Below are the code and all the weights of a small trained network. Each question names an input and a class and asks about switching units off, where a switched-off unit gives its printed mean instead of its output.

import numpy as np


def w(rows, s, z=0):
    codes = np.array(rows[::2]) - 128.0
    scale = np.full(codes.shape[1], s)
    scale[-1] = z or s
    return codes * scale


def f(y):
    return y / 2 * (1 + np.tanh(0.7978845608 * (y + 0.044715 * y**3)))


def log_softmax(a):
    a = a - a.max(-1, keepdims=True)
    return a - np.log(np.exp(a).sum(-1, keepdims=True))


def net(x, mask):
    res = np.array(x, float).reshape(1, 4) / 4 @ E
    y = f(res @ A[0][:, :-1].T + A[0][:, -1])
    res = res + np.where(mask, y, B[0][:, -1]) @ B[0][:, :-1]
    return log_softmax(res[-1] @ U[:, :-1].T + U[:, -1])


A, B = {}, {}
E = w([
[132,116,178,81,75],'x0',
[58,167,89,79,182],'x1',
[99,76,77,11,119],'x2',
[125,139,82,159,99],'x3',
],0.011)
A[0] = w([
[158,187,85,181,103,121],'neuron 0',
[171,195,143,193,144,167],'neuron 1',
[144,155,235,90,48,112],'neuron 2',
[128,139,165,81,199,204],'neuron 3',
[132,102,185,53,191,218],'neuron 4',
[108,111,93,144,31,189],'neuron 5',
[155,38,224,161,44,250],'neuron 6',
[129,126,30,168,139,182],'neuron 7',
[128,184,75,60,172,39],'neuron 8',
[123,55,166,132,67,219],'neuron 9',
[169,89,125,58,85,237],'neuron 10',
[162,178,167,169,75,31],'neuron 11',
[97,69,176,42,107,139],'neuron 12',
[114,160,68,191,120,55],'neuron 13',
[60,53,59,107,109,176],'neuron 14',
[123,152,144,202,145,122],'neuron 15',
[190,180,134,154,162,197],'neuron 16',
[96,79,118,187,127,114],'neuron 17',
[144,126,88,175,166,68],'neuron 18',
[170,116,166,176,53,199],'neuron 19',
[111,120,137,56,118,254],'neuron 20',
[176,185,172,145,149,192],'neuron 21',
[126,10,163,105,127,251],'neuron 22',
[116,153,99,155,136,18],'neuron 23',
[177,94,188,97,75,203],'neuron 24',
[121,162,56,198,148,62],'neuron 25',
[99,123,98,97,167,69],'neuron 26',
[103,105,78,115,93,199],'neuron 27',
[105,183,130,197,128,244],'neuron 28',
],0.012,0.004)
B[0] = w([
[85,74,149,191,144,186],'neuron 0',
[61,94,106,161,177,230],'neuron 1',
[173,175,81,204,59,200],'neuron 2',
[47,104,168,90,194,182],'neuron 3',
[44,142,71,111,206,199],'neuron 4',
[163,208,125,140,73,178],'neuron 5',
[132,148,45,178,123,255],'neuron 6',
[199,175,185,152,87,202],'neuron 7',
[143,121,150,61,160,184],'neuron 8',
[182,167,10,217,52,195],'neuron 9',
[153,176,52,160,165,217],'neuron 10',
[133,112,36,54,136,177],'neuron 11',
[140,140,51,157,197,212],'neuron 12',
[212,82,171,154,153,174],'neuron 13',
[147,235,95,57,81,218],'neuron 14',
[74,88,133,153,171,203],'neuron 15',
[56,112,170,157,189,197],'neuron 16',
[253,99,135,210,193,146],'neuron 17',
[205,83,201,157,165,161],'neuron 18',
[140,152,14,125,150,219],'neuron 19',
[82,191,63,123,126,211],'neuron 20',
[55,168,136,78,160,197],'neuron 21',
[213,101,41,211,179,205],'neuron 22',
[208,80,179,134,131,136],'neuron 23',
[183,220,55,196,54,203],'neuron 24',
[226,104,210,159,168,194],'neuron 25',
[182,95,151,44,184,165],'neuron 26',
[183,217,158,103,117,180],'neuron 27',
[71,112,180,215,107,230],'neuron 28',
],0.0072,0.01)
U = w([
[88,118,230,92,38,35],'0',
[145,148,205,201,132,12],'1',
[222,229,41,156,1,204],'2',
[11,196,152,148,83,162],'3',
[148,6,150,71,102,1],'4',
[76,59,48,91,228,222],'5',
[121,215,114,27,98,54],'6',
[199,34,112,213,205,92],'7',
],0.0074,0.004)

Each question gives the input, the list of numbers given to net, and the class t.
The units are the neurons (one row each of A and B). Each row of codes is followed by its name. A weight is (code - 128) times the scale printed after its matrix; where a second scale follows, it is the last column's (A, B and U).
mask holds one flag per neuron, in row order. A switched-off neuron (its flag False) gives its mean, the last column of its row in B, instead of its output. The means were averaged over made-up inputs and are rounded, as every weight is.
A unit's drop is (log p(t) with every unit on - log p(t) with that unit switched off) / (log p(t) with every unit on - log p(t) with every unit switched off).
The circuit of an input: a set's keep is (log p(t) with only the set's units on - log p(t) with every unit switched off) / (log p(t) with every unit on - log p(t) with every unit switched off). Starting from the 12 units with the biggest drops (on a tie, the unit counted first), units are removed one at a time, each time the one whose removal leaves the highest keep (on an exact tie, the one counted first), for as long as the keep stays at least 0.8.
circuit, biggest first: the units of the circuit, biggest drop first
unit that matters most: the unit with the biggest drop
k most important neurons: the k neurons with the biggest drops, biggest first
drop of u: that unit's drop, to one decimal
input [3,-2,6,-8], class 2: unit that matters most -> neuron 24
input [1,6,-6,4], class 7: circuit, biggest first -> (neuron 14; neuron 25)
input [1,4,-8,-5], class 3: circuit, biggest first -> (neuron 22; neuron 21)
input [-4,-2,2,-4], class 5: circuit, biggest first -> (neuron 2; neuron 24)
input [7,6,4,1], class 6: circuit, biggest first -> (neuron 14; neuron 6; neuron 8)
input [-2,-3,-7,-7], class 5: circuit, biggest first -> (neuron 21; neuron 11; neuron 1)
input [0,4,6,1], class 6: 2 most important neurons -> (neuron 14; neuron 27)
input [-8,3,1,6], class 1: 2 most important neurons -> (neuron 7; neuron 22)
input [5,4,0,-3], class 5: 2 most important neurons -> (neuron 4; neuron 7)
input [3,3,3,4], class 6: drop of neuron 2 -> 0.3
input [5,6,-2,-3], class 5: drop of neuron 28 -> 0.2
input [-8,-6,7,-5], class 2: drop of neuron 14 -> 0.2
